Where the symbols take the nodes:
Z344: w>Z754, c>Z404, v>Z23, d>Z833
Z39: w>Z345, c>Z640, v>Z222, d>Z393
Z177: w>Z222, c>Z393, v>Z322, d>Z420
Z916: w>Z945, c>Z459, v>Z764, d>Z198
Z581: w>Z223, c>Z737, v>Z669, d>Z429
Z429: w>Z966, c>Z669, v>Z981, d>Z541
Z640: w>Z833, c>Z345, v>Z62, d>Z222
Z393: w>Z62, c>Z222, v>Z240, d>Z322
Z908: w>Z347, c>Z775, v>Z906, d>Z454
Z738: w>Z459, c>Z916, v>Z198, d>Z646
Z791: w>Z841, c>Z29, v>Z560, d>Z728
Z966: w>Z198, c>Z646, v>Z492, d>Z48
Z775: w>Z220, c>Z347, v>Z791, d>Z906
Z669: w>Z646, c>Z966, v>Z48, d>Z981
Z322: w>Z344, c>Z240, v>Z345, d>Z640
Z800: w>Z39, c>Z952, v>Z177, d>Z841
Z29: w>Z177, c>Z841, v>Z449, d>Z560
Z560: w>Z420, c>Z449, v>Z952, d>Z800
Z53: w>Z728, c>Z815, v>Z347, d>Z775
Z454: w>Z791, c>Z906, v>Z815, d>Z53
Z952: w>Z640, c>Z39, v>Z393, d>Z177
Z345: w>Z23, c>Z833, v>Z154, d>Z62
Z728: w>Z449, c>Z560, v>Z800, d>Z220
Z764: w>Z53, c>Z600, v>Z908, d>Z237
Z754: w>Z669, c>Z429, v>Z541, d>Z850
Z237: w>Z775, c>Z908, v>Z454, d>Z945
Z906: w>Z29, c>Z791, v>Z728, d>Z815
Z771: w>Z908, c>Z237, v>Z945, d>Z459
Z945: w>Z906, c>Z454, v>Z53, d>Z600
Z492: w>Z237, c>Z771, v>Z459, d>Z916
Z172: w>Z737, c>Z581, v>Z429, d>Z754
Z198: w>Z600, c>Z764, v>Z237, d>Z771
Z850: w>Z981, c>Z541, v>Z737, d>Z581
Z404: w>Z429, c>Z754, v>Z850, d>Z23
Z420: w>Z240, c>Z322, v>Z640, d>Z39
Z222: w>Z154, c>Z62, v>Z344, d>Z240
Z62: w>Z172, c>Z154, v>Z404, d>Z344
Z646: w>Z764, c>Z198, v>Z771, d>Z492
Z600: w>Z815, c>Z53, v>Z775, d>Z908
Z459: w>Z454, c>Z945, v>Z600, d>Z764
Z981: w>Z492, c>Z48, v>Z738, d>Z223
Z737: w>Z738, c>Z223, v>Z966, d>Z669
Z154: w>Z581, c>Z172, v>Z754, d>Z404
Z347: w>Z800, c>Z220, v>Z29, d>Z791
Z541: w>Z48, c>Z981, v>Z223, d>Z737
Z23: w>Z541, c>Z850, v>Z581, d>Z172
Z240: w>Z404, c>Z344, v>Z833, d>Z345
Z833: w>Z850, c>Z23, v>Z172, d>Z154
Z223: w>Z916, c>Z738, v>Z646, d>Z966
Z841: w>Z393, c>Z177, v>Z420, d>Z449
Z48: w>Z771, c>Z492, v>Z916, d>Z738
Z815: w>Z560, c>Z728, v>Z220, d>Z347
Z220: w>Z952, c>Z800, v>Z841, d>Z29
Z449: w>Z322, c>Z420, v>Z39, d>Z952

The rows follow the links: the fewer symbols apart two nodes are, the more alike their rows tend to be.

Each row is also shifted at random along 4 hidden directions that mean nothing.

Some nodes, each with a row of numbers:
Z154
[  12    9 -109   54   -1  -34  -19    9   43   98   18   19    9  -44    8   15   61   19  -55  -18   53   -6   75  -42  -65   13   -6   34  -72]
Z791
[  16   -7    3   55  -11   25   11   59   45  -36  -60   37  -42   29  -52   -2  -22   57   56  -25  -71  -33    5   38   36   92  -55   -5   36]
Z29
[ -52   14   28  -22   36   24   74   39   44   26  -10  -40  -38   -1  -35  -35   12   58   39   17  -27   37  -28   14   10   47   21    8  100]
Z908
[  30  -61   57    7    1   35   55   52  -66   31   38   -5  -52    2    6    0  -11    0    8   22    7   -7  -12    4   71   86    6   36  -55]
Z800
[  25  -26  -10   30   32  -15   49   -3   11  -29  -26  -19    3  -14  -33  -61  -29   37  -22   -5  -38   62    7  108   62   52  -25   12   81]
Z240
[  29   40  -95   41   16  -28    8   -6    0   66   30  -37   26  -70    2   16   11    9  -68   -6   52   32   40   26  -51  -19   42   29  -69]
Z459
[  53  -34   70  -70    7  -11   24   27  -76   11   77  -55   -4    0   31   -7  -30  -29   -8   88   28  -25  -26  -21   14    9   46   63  -57]
Z404
[ -21   30  -17   -8   -6   46  -14  -58    7   82   15   37   10   -4   41   40   65  -36   -6  -51   49   41   -1  -87  -29  -59   55  -67   -9]
Z541
[  28  -35  -36  -21   11  -51  -72  -44   71    2   -5   43   41   33   11  -34   48  -19  -28   12   20  -27   60  -65  -45  -15  -48   13   52]
Z420
[  21   74  -35   22  -17   -9   -5  -22   15  -69  -48  -34   23  -29  -18   18  -51   11   12  -38  -42   46  -30   85   -9  -57   17  -70   39]
Z916
[ -72  -31   52  -55   -4  -24  -20   14  -66  -39   48  -37   11    0   21    4  -41  -31    1   63   19  -37  -20   -5   -1  -19   17   43  -61]
Z945
[  27   18   76  -55  -22   32   29   66  -25   19   38  -26  -47    8   -3   39  -16    5   58   47   -3  -61  -52  -68  -18    7   57   26  -60]
Z728
[ -19  -11   61  -42   47   47   89   32   11   52    7  -34  -45   14  -15  -41   31   46   32   35  -20   50  -33   -1   33   60   40   24   95]
Z906
[ 107  -39   70   19  -10   54   25   18  -22  -24  -20   36  -46   52  -18    9  -18    9   57  -27  -41   -5  -31   13   86   60  -19  -34   32]
Z393
[ -27  111   -2  -55   24   18   52   -9  -15   32   21  -94   10  -45    6   19    2    4    9   17   13   78  -71   -6  -66  -95  127  -38   43]
Z322
[  88   57  -60   19    0  -28    7  -23   -6  -17   -6  -43   36  -59    2    2  -27   -1  -43  -13   10   53   -4   70  -23  -60   36  -26   -3]
Z23
[ -87  -34   -5    8   13   45    7  -80  -49   96   39   56    3    0   53    9   67  -61  -51  -60   66   89   21  -40   48  -25   31  -43   -6]
Z344
[   8   45  -72   58  -30    7  -27  -25    0   46  -11   24    9  -37   18   57   23  -16  -29  -62   31   16   29  -14  -32  -45   21  -49  -60]
Z600
[  58  -23   -4   26  -11  -26   19  108    7   24   28  -17  -43  -14  -34   15  -16   55   17   51   -2  -98   39  -11  -19  104  -29  105 -111]
Z345
[   0    1  -41    6   33    4   51  -55  -83  102   73  -42   26  -72   41    0   24  -42 -106  -16   80  110   14   33   30  -35   79    0  -26]
Z764
[ -71   20   24  -16  -11   -7   12  109  -10   12   36  -36  -36  -13  -19   40  -22   30   39   62    3 -104   -6  -45  -61   44   24   75 -119]
Z754
[ -18  -67  -65   25   28  -21  -18  -47   14   87   30   47   21   -2   26  -36   76  -19  -81  -12   59   32   82  -30    9   30  -27   39   -3]
Z841
[  35   25  -17   19   17  -13   29   12   40  -43  -37  -26    5  -16  -32  -41  -32   48    6    0  -49   40   -9   82    6   16  -13   -6   95]

In each set, the symbols that take the first to the second take the third to the fourth, perhaps in another order. Give the fourth.
Answers are names.
[ -38   68  -97   80  -20  -27   -6   17    2    5  -14  -35   23  -76  -15   34  -25   15  -45  -39    9   11   28   68  -38  -11    9  -10  -65]
: [ -29  -47  -20   31  -19    5  -62  -83   14    0  -30   98   27   37   24   -8   39  -47  -20  -63    9    6   53  -23   42  -14  -64  -50   31]
:: [   3  -23   75  -11   18   68   58   30   -8   15  -11    9  -54   34  -19   -5    8   20   48  -15  -36   24  -36    2   70   64   11   -9   60]
: Z393

[ -47  -55   25  -73   24  -31  -37  -68   -9   -6   26    9   46   30   28  -54   27  -48  -35   38   30   15   16  -40    3  -31  -13   19   63]
: [  25  -22   20  -62    7  -56  -24   34  -19  -34   52  -50   27   -6    5  -22  -36  -14  -14   95   17  -74    2  -20  -55  -15    1   90  -61]
:: [ -44   -5   10  -67  -10  -39  -77  -27   49  -55  -12    5   33   45    6  -21   22  -21   21   39   -5  -49    2  -72  -66  -69  -23    1   43]
: Z198

[   4   -5   64  -16  -40   24   -9   39  -58  -42   12   -2  -23   20    9   48  -50  -27   42   16  -14  -62  -46  -16   15    3    8   -5  -82]
: [ -58   -3   10   31   24   16   49   20   19  -15  -37  -16  -26   -1  -37  -35  -21   47   10   -3  -45   39   -5   76   45   60  -14    1   74]
:: [-138  -20   -8   20  -29  -10  -90  -58   33  -44  -44   88   29   45    5    7   20  -40    9  -50   -2  -29   32  -37    8  -23  -74  -46   10]
: Z945

[   6   14   17   -4   27   25   48   -3   15  -33  -31  -26   -8    3  -31  -31  -25   37   26  -12  -42   59  -37   62   29   12   14  -27  115]
: [  63   23  -63   12    5   -6   -3  -17   20   87   25    3   15  -43   27   11   55   -5  -32  -18   57   23   34  -53  -60  -39   37   10  -41]
:: [ -52  -31  -44  -11    8  -32  -53  -33   71   34   -2   47   22   27    4  -27   66    0  -27   -2   28  -23   55  -65  -47   -3  -47   28   13]
: Z764

[  31  -26   43  -28   -4  -23  -15   36  -56  -32   41  -25    6    3    7    3  -48  -22   -6   66   15  -64   -8    1   -4    4   -1   49  -83]
: [  12  -39   56    7   -2   48   51   56  -29   26   16    9  -63   21  -14   19   -2   27   43    4  -15  -21  -22  -18   51   79    2   25  -26]
:: [ -26  -54   13  -25    4  -51  -79  -54   -6  -77    1   27   50   27   16  -36  -25  -45  -29   21    1  -23   24    6   22  -31  -64   12   26]
: Z459

[  -7  -43  -30   21    7   -1  -53  -60   23   27  -10   78   26   28   26    0   56  -35  -25  -45   31   13   57  -50    7  -11  -53  -19   20]
: [  75    8   56  -72  -19  -27  -45   24  -23  -64   28  -33   15   18    4   13  -44  -21   38   69   -9  -85  -33  -47  -47  -47   10   27  -48]
:: [ -29   -5   36   23    9   39   41   25   25  -35  -45   15  -39   26  -33  -14  -13   45   57  -22  -60   14  -23   41   52   56  -26  -26   79]
: Z240

[ 116  -55   55   14  -12   18   20   43  -41   -4   20   17  -38   18   -3   14  -27   -4   23   12   -8  -35  -11    0   59   70  -29   28  -54]
: [ -39   75  -31   46  -23   15   -9  -33  -19  -73  -54  -15   24  -29  -15   38  -59   -8    9  -74  -38   46  -31   94   16  -61   16  -95   13]
:: [  22  -23   47 -106   19  -53  -36  -26  -16  -47   32  -32   37   27   33  -45   -5  -39   -2   86   15  -30  -17  -36  -46  -67   16   31   29]
: Z791

[  24  -44    8   14   38    0   72   93   37   81   20  -18  -55  -10  -39  -39   23   79    9   60  -12  -26   32   -6    1  127   -7  101   -1]
: [ -94   89  -55   28    0   -5   37   26   28  -14  -29  -68   12  -56  -29   21  -35   43    3   -9  -25   28  -20   59  -50  -30   43  -21   18]
:: [  22   57  -87   39    0  -23    0   -6    3   20    4  -38   26  -69   -2   27   -9    1  -39  -19   28   30   15   36  -53  -38   33   -4  -44]
: Z581

[ -89  -54   31  -43    8  -53  -30  -24  -43  -54   38   -9   35    7   24  -36  -23  -44  -42   59   27  -22    5    3    1  -13  -21   52  -16]
: [  74   -3   66   -1  -51   38  -18   37  -49  -57   -4   28  -35   29   -1   48  -49  -17   68  -12  -34  -66  -40  -12   33   13  -13  -22  -73]
:: [ 213   17  -70   33   -5  -27  -32  -52   -2   13    6   16   45  -39   27    6   10  -33  -56  -35   36   23   30   24  -17  -46    1  -25  -30]
: Z581

[ -35  -10   46    1    2   50   70   82    9   63    8   -8  -62   15  -23    6   26   54   55   26   -9  -20  -16  -38   11   85   21   42   -3]
: [ -39  -13  -34   72   17  -24   33   22   23  -38  -44   -4    0  -22  -46  -37  -38   49  -15  -17  -43   36   20  119   50   79  -54   16   60]
:: [ -46  -25   20  -54  -12  -51  -71  -26   -3  -94   -3   15   43   38   13  -14  -20  -40   10   28   -7  -46    2  -22  -34  -57  -37    4    7]
: Z764

[ -87  -39    9  -39    5  -37  -55  -45   11  -44    4   24   41   39   19  -29    5  -42  -19   23    7  -19   20  -24   -6  -34  -39    6   22]
: [ 128  -10   49  -52   -8  -22   -3   53  -28   -4   49  -42  -17    0    1    7  -26    4   20   77   12  -73  -17  -38  -36   13   22   77  -74]
:: [ -55   32   -8    4   29   -3   64   15    9   -8  -13  -62    0  -33  -26  -35  -18   42   -7    8  -27   67  -28   71   10    5   37    0   81]
: Z345

[ -84    1   14  -73   16   17  -22  -43   44   60   17   22    2   46   29  -14   90  -15   14    6   37   10   -5 -126  -56  -59   35  -11   56]
: [ -17  -42   84  -65   -1    4   16   10 -102  -11   69  -38    0    5   24   10  -44  -41  -10   63   20  -21  -46   -8   25   -9   37   31  -59]
:: [ -46   39  -21    6   37  -10   64   -3    1   -4   -2  -63    9  -37  -17  -36  -19   35  -26    8  -17   80  -29   87    6   -7   40    0   69]
: Z154

[ -36  -13   93  -71  -16    7   -6   -3  -95  -41   41  -31    7   17   26   13  -45  -50   17   46    7  -21  -56  -11   25  -41   31    1  -56]
: [   4  -33   83   28  -17   70   39   26  -41   -6  -15   46  -59   38   -5   24  -19    3   62  -36  -40   -5  -40   13   97   64  -11  -32   -5]
:: [  28  -21   72    7  -20   50   34   49  -37    8    7   21  -58   24   -6   35  -16    5   56   -4  -16  -38  -29  -11   50   60    8   -4  -40]
: Z560

[  69  -16   62    3    3   58   39   33   -4   -2  -25   19  -54   48  -26    2    2   18   56   -8  -43    0  -37   -6   58   59  -11  -16   35]
: [ 135   34  -81   43  -12  -25  -21  -21    7   13    0  -10   39  -56   10   22    5   -8  -48  -33   35   27   25   22  -33  -45    9  -15  -47]
:: [   7   -7  -38   53   24  -26   44  -32  -40  -28   -7  -37   31  -54  -12  -42  -47    8  -77  -18   -6   86   10  147   55   18   -8    1   50]
: Z429

[  41   94    7  -36   -8   29   15  -48  -26  -19  -16  -48   24  -30   21   39  -21  -32   16  -35   -4   77  -70   20  -30 -120   87  -97   37]
: [  17    7  -70   48  -13    9  -22  -29    3   61   -4   44   15  -27   23   29   45  -20  -40  -57   46   22   50  -27  -13  -21   -7  -20  -44]
:: [  12  -63   65   21  -22   24   14   25 -106  -17   29   15  -24    4   16   26  -58  -35    1    8    5  -26  -15   34   84   55  -18   16  -86]
: Z815

